Below is a small trained network, with its code and all its weights. Each question gives an input and a target symbol and asks what happens when units are switched off, that is, made to give their printed mean instead of their output.

import numpy as np


def w(rows, s, z=0):
    codes = np.array(rows[::2]) - 128.0
    scale = np.full(codes.shape[1], s)
    scale[-1] = z or s
    return codes * scale


def norm(h):
    return h / np.sqrt((h * h).mean(-1, keepdims=True) + 1e-5)


def f(y):
    return y / 2 * (1 + np.tanh(0.7978845608 * (y + 0.044715 * y**3)))


def softmax(a):
    e = np.exp(a - a.max(-1, keepdims=True))
    return e / e.sum(-1, keepdims=True)


def log_softmax(a):
    a = a - a.max(-1, keepdims=True)
    return a - np.log(np.exp(a).sum(-1, keepdims=True))


def net(x, mask):
    ids = ['αβγεζηθμξπστφψ'.index(c) for c in x.split()]
    T = len(ids)
    res = E[ids] + P[:T]
    u = 0
    for l in range(2):
        r = norm(res)
        for j in range(2):
            rows = slice(2 * j, 2 * j + 2)
            q, k, v = (r @ M[l][rows].T for M in (Q, K, V))
            z = softmax(np.where(np.tri(T) > 0, q @ k.T / 2**0.5, -1e9)) @ v
            o = O[l][rows]
            res = res + np.where(mask[u + j], z, o[:, -1]) @ o[:, :-1]
        u += 2
        y = f(norm(res) @ A[l][:, :-1].T + A[l][:, -1])
        res = res + np.where(mask[u : u + 16], y, B[l][:, -1]) @ B[l][:, :-1]
        u += 16
    return log_softmax(norm(res)[-1] @ U[:, :-1].T + U[:, -1])


Q, K, V, O, A, B = {}, {}, {}, {}, {}, {}
E = w([
[139,114,219,106,135,158,215,131,69],'α',
[124,134,42,140,117,89,71,132,132],'β',
[85,173,120,42,197,100,119,99,128],'γ',
[175,192,92,131,199,71,123,101,186],'ε',
[201,122,210,142,124,121,247,91,163],'ζ',
[162,140,114,91,172,156,124,137,86],'η',
[161,163,144,139,91,62,106,118,63],'θ',
[105,144,148,69,85,196,184,192,39],'μ',
[110,153,52,91,166,161,87,150,126],'ξ',
[115,188,132,88,105,121,172,166,129],'π',
[173,189,183,132,155,120,165,116,113],'σ',
[90,145,171,54,107,85,136,122,63],'τ',
[81,125,133,136,202,189,197,85,91],'φ',
[128,141,135,140,119,149,105,162,19],'ψ',
],0.014)
P = w([
[164,136,104,119,131,130,107,108,145],'0',
[118,109,115,166,107,135,107,171,139],'1',
[167,254,212,101,184,140,157,66,100],'2',
[101,100,112,197,163,91,110,189,164],'3',
[150,180,125,71,237,187,174,135,21],'4',
[140,113,114,129,80,163,88,125,143],'5',
[196,115,127,47,200,73,199,163,129],'6',
[114,85,147,179,156,117,88,160,197],'7',
[147,195,189,96,197,188,177,74,29],'8',
[124,138,121,150,101,154,99,161,164],'9',
[209,139,155,37,199,67,205,153,102],'10',
],0.019)
Q[0] = w([
[194,122,122,72,195,140,144,137,46],'L0H0',
[92,187,184,139,113,187,69,24,120],'L0H0',
[150,115,180,88,126,23,142,163,203],'L0H1',
[189,101,136,6,143,76,171,111,105],'L0H1',
],0.011)
K[0] = w([
[130,77,200,131,60,184,30,148,212],'L0H0',
[203,173,101,30,28,199,109,35,115],'L0H0',
[167,88,167,136,254,28,123,133,165],'L0H1',
[118,18,189,151,158,119,42,56,145],'L0H1',
],0.0091)
V[0] = w([
[163,28,161,208,169,50,56,74,25],'L0H0',
[196,84,62,161,201,253,105,241,133],'L0H0',
[105,107,193,44,178,60,74,172,156],'L0H1',
[212,134,184,113,82,56,72,186,103],'L0H1',
],0.006)
O[0] = w([
[111,65,139,83,106,111,108,1,148,135],'L0H0',
[184,128,101,109,71,169,121,130,108,253],'L0H0',
[137,157,115,86,155,108,94,158,129,168],'L0H1',
[179,61,173,132,159,119,87,81,126,195],'L0H1',
],0.012,0.0043)
A[0] = w([
[119,117,97,111,210,136,99,116,78,149],'L0N0',
[97,81,139,116,206,173,138,174,81,192],'L0N1',
[145,81,114,107,122,142,123,133,81,163],'L0N2',
[170,99,86,133,125,61,175,146,102,187],'L0N3',
[126,22,94,114,110,188,98,196,162,101],'L0N4',
[155,162,164,240,128,113,58,94,107,19],'L0N5',
[174,211,104,103,115,99,190,43,114,152],'L0N6',
[43,47,121,212,106,200,100,143,90,117],'L0N7',
[169,142,125,192,116,150,87,119,194,122],'L0N8',
[96,128,132,194,140,200,143,111,175,53],'L0N9',
[134,54,190,176,49,101,73,173,151,172],'L0N10',
[74,131,148,141,29,66,21,202,95,120],'L0N11',
[55,40,217,129,77,116,136,218,89,54],'L0N12',
[55,100,94,203,105,136,4,176,95,72],'L0N13',
[94,164,188,112,184,128,196,96,130,83],'L0N14',
[57,153,81,87,148,180,86,125,180,2],'L0N15',
],0.011,0.0076)
B[0] = w([
[155,145,209,100,67,117,181,126,114,202],'L0N0',
[136,197,118,116,133,48,80,122,105,215],'L0N1',
[125,177,239,113,150,169,126,118,121,185],'L0N2',
[96,194,72,139,105,115,181,110,219,197],'L0N3',
[78,197,74,82,178,189,148,178,147,166],'L0N4',
[122,201,132,143,210,70,141,146,43,148],'L0N5',
[61,109,174,103,55,214,89,162,43,254],'L0N6',
[154,190,3,100,90,59,98,168,12,152],'L0N7',
[206,89,99,155,131,126,114,86,100,179],'L0N8',
[250,56,102,152,55,133,159,130,50,123],'L0N9',
[83,128,177,139,99,126,120,254,178,201],'L0N10',
[81,75,165,116,3,49,97,44,126,180],'L0N11',
[82,37,254,20,188,147,141,134,117,146],'L0N12',
[137,26,136,40,56,177,42,92,191,164],'L0N13',
[116,137,75,157,118,59,54,146,139,181],'L0N14',
[49,198,99,129,184,167,87,133,141,127],'L0N15',
],0.01,0.0085)
Q[1] = w([
[91,134,142,207,184,181,31,130,62],'L1H0',
[147,190,169,102,158,126,255,75,104],'L1H0',
[187,132,123,40,131,197,163,89,122],'L1H1',
[85,111,106,172,134,222,110,143,107],'L1H1',
],0.0099)
K[1] = w([
[187,156,139,174,83,202,148,79,2],'L1H0',
[181,78,129,135,205,136,10,227,170],'L1H0',
[157,47,87,69,161,182,72,221,166],'L1H1',
[111,178,112,91,96,216,147,83,90],'L1H1',
],0.0081)
V[1] = w([
[106,139,38,89,179,137,96,57,209],'L1H0',
[243,87,54,197,159,117,76,126,106],'L1H0',
[142,28,117,200,17,80,137,193,181],'L1H1',
[74,68,60,155,189,174,1,147,211],'L1H1',
],0.0075)
O[1] = w([
[80,62,195,99,170,116,68,254,107,3],'L1H0',
[170,198,130,92,38,127,10,125,126,50],'L1H0',
[63,180,198,221,89,121,108,87,157,109],'L1H1',
[144,134,75,215,193,212,83,91,50,75],'L1H1',
],0.01,0.0058)
A[1] = w([
[233,134,92,220,139,95,156,140,183,120],'L1N0',
[29,108,53,172,111,153,97,155,211,93],'L1N1',
[148,51,102,117,61,179,106,75,102,117],'L1N2',
[144,121,43,201,90,94,88,168,138,85],'L1N3',
[85,153,178,123,133,153,191,103,89,40],'L1N4',
[240,125,99,127,140,130,107,81,168,130],'L1N5',
[71,174,5,113,99,107,136,124,96,45],'L1N6',
[141,77,163,95,131,118,75,4,129,45],'L1N7',
[117,151,121,72,186,34,94,62,164,1],'L1N8',
[208,133,135,130,135,79,191,150,71,119],'L1N9',
[108,91,120,55,145,114,162,148,113,92],'L1N10',
[132,103,194,120,160,116,129,135,54,88],'L1N11',
[212,216,145,187,166,198,148,160,111,161],'L1N12',
[156,47,114,200,111,127,91,179,167,144],'L1N13',
[108,91,152,117,139,225,113,86,157,182],'L1N14',
[142,64,83,176,72,81,78,88,154,70],'L1N15',
],0.013,0.0091)
B[1] = w([
[203,145,200,146,186,178,87,161,47,178],'L1N0',
[199,122,109,39,150,124,201,128,199,151],'L1N1',
[149,151,146,152,152,140,78,173,224,166],'L1N2',
[133,103,104,141,174,161,147,17,181,145],'L1N3',
[99,128,129,213,114,192,89,132,203,170],'L1N4',
[60,184,155,155,154,134,124,107,8,174],'L1N5',
[126,185,224,86,185,128,156,103,35,148],'L1N6',
[114,50,174,108,111,89,211,180,93,156],'L1N7',
[129,150,53,51,230,87,29,84,114,142],'L1N8',
[155,167,116,136,142,143,126,86,199,204],'L1N9',
[87,165,142,137,139,159,108,98,178,157],'L1N10',
[93,90,138,75,141,120,112,138,220,164],'L1N11',
[131,61,53,150,173,75,147,153,121,247],'L1N12',
[107,139,142,188,71,175,154,43,82,152],'L1N13',
[184,113,154,139,179,132,110,134,37,164],'L1N14',
[14,180,136,241,142,153,85,180,155,149],'L1N15',
],0.014,0.011)
U = w([
[165,134,74,92,53,95,160,18,82,188],'α',
[108,47,163,91,143,96,152,79,100,172],'β',
[76,183,144,202,102,72,132,136,145,138],'γ',
[62,123,140,172,166,187,55,97,100,129],'ε',
[156,157,139,100,85,100,32,205,107,87],'ζ',
[88,194,176,113,210,127,145,202,182,2],'η',
[34,174,131,111,121,181,198,178,77,73],'θ',
[99,150,119,99,201,70,45,76,175,30],'μ',
[164,120,78,120,104,116,221,150,176,164],'ξ',
[185,111,107,65,144,255,79,92,151,18],'π',
[106,70,50,125,130,145,144,176,85,231],'σ',
[187,90,196,131,91,199,161,121,124,77],'τ',
[107,134,101,136,118,191,110,67,201,160],'φ',
[179,154,144,184,167,54,135,202,175,159],'ψ',
],0.0092,0.0045)

Each question gives the input, a string of symbols that net reads in full, and the target symbol t.
The units are the heads (2 rows each of Q, K, V and O) and the neurons (one row each of A and B). Each row of codes is followed by its name. A weight is (code - 128) times the scale printed after its matrix; where a second scale follows, it is the last column's (O, A, B and U).
mask holds one flag per unit, layer by layer, with each layer's heads first. A switched-off unit (its flag False) gives its mean, the last column of its rows in O or B, instead of its output. The means were averaged over made-up inputs and are rounded, as every weight is.
A unit's drop is (log p(t) with every unit on - log p(t) with that unit switched off) / (log p(t) with every unit on - log p(t) with every unit switched off).
The circuit of an input: a set's keep is (log p(t) with only the set's units on - log p(t) with every unit switched off) / (log p(t) with every unit on - log p(t) with every unit switched off). Starting from the 12 units with the biggest drops (on a tie, the unit counted first), units are removed one at a time, each time the one whose removal leaves the highest keep (on an exact tie, the one counted first), for as long as the keep stays at least 0.8.
units of the circuit, in order: the units of the circuit, biggest drop first
most important unit: the unit with the biggest drop
top k neurons: the k neurons with the biggest drops, biggest first
k most important neurons of layer l: the k neurons of layer l with the biggest drops, biggest first
heads that matter: for each layer, one digit per head in row order, 1 if its drop is at least 0.15 and else 0, layers parted by /
input φ η ξ η θ, target π: units of the circuit, in order	(L0H0, L1N2)
input β γ γ, target ε: heads that matter	00 / 01
input ζ ε ψ μ τ β μ φ γ η σ, target θ: top 2 neurons	(L0N6, L0N3)
input η β μ σ ψ σ ε π τ, target α: most important unit	L1H0
input β θ ζ γ π θ σ ζ σ, target β: units of the circuit, in order	(L1N7, L0H0)
input σ β η, target α: top 2 neurons	(L0N14, L0N2)
input ε φ γ θ μ τ ψ τ σ ε ψ, target μ: units of the circuit, in order	(L0H0, L1N8)
input γ β ψ α σ, target ε: units of the circuit, in order	(L1N4, L1H1)
input μ ζ ε ε μ η α, target ζ: units of the circuit, in order	(L1H0, L0N8)
input σ ε ζ α η π ζ ε θ, target ψ: units of the circuit, in order	(L0H0, L1N12)
input η ζ η σ ψ ζ ε η τ ψ β, target π: units of the circuit, in order	(L0H0, L0N6, L1N2)
input μ η φ τ ε σ σ, target μ: top 2 neurons	(L1N8, L0N14)
input ξ σ η γ ψ η β, target η: units of the circuit, in order	(L1H0, L1N12)
input η σ ξ, target π: heads that matter	10 / 01
input σ ζ α ξ, target π: units of the circuit, in order	(L0N13)
input σ ψ σ π ε σ π γ ε, target α: heads that matter	10 / 10
input η η σ η σ ψ τ τ ψ τ μ, target μ: heads that matter	11 / 00
input τ σ σ, target μ: units of the circuit, in order	(L0H0, L1N8, L0N14)
input θ σ σ α η, target α: 2 most important neurons of layer 0	(L0N1, L0N10)
input σ β ψ γ θ ε, target ε: units of the circuit, in order	(L1N5)
input σ τ η μ θ μ φ ξ φ σ φ, target σ: units of the circuit, in order	(L0H0, L1H1, L1N12)
input η ε η ξ τ β π, target σ: top 2 neurons	(L0N13, L1N12)
input α τ α, target φ: heads that matter	00 / 10
input α γ η ζ θ θ ε, target γ: top 2 neurons	(L0N6, L0N10)
input η τ γ α τ, target μ: top 2 neurons	(L0N1, L0N14)
input ε τ τ σ ζ ξ β ξ η η, target σ: heads that matter	00 / 00
input η ξ β α σ σ ε ε θ, target α: 2 most important neurons of layer 0	(L0N8, L0N0)
input σ ξ σ ε, target ε: most important unit	L0N8
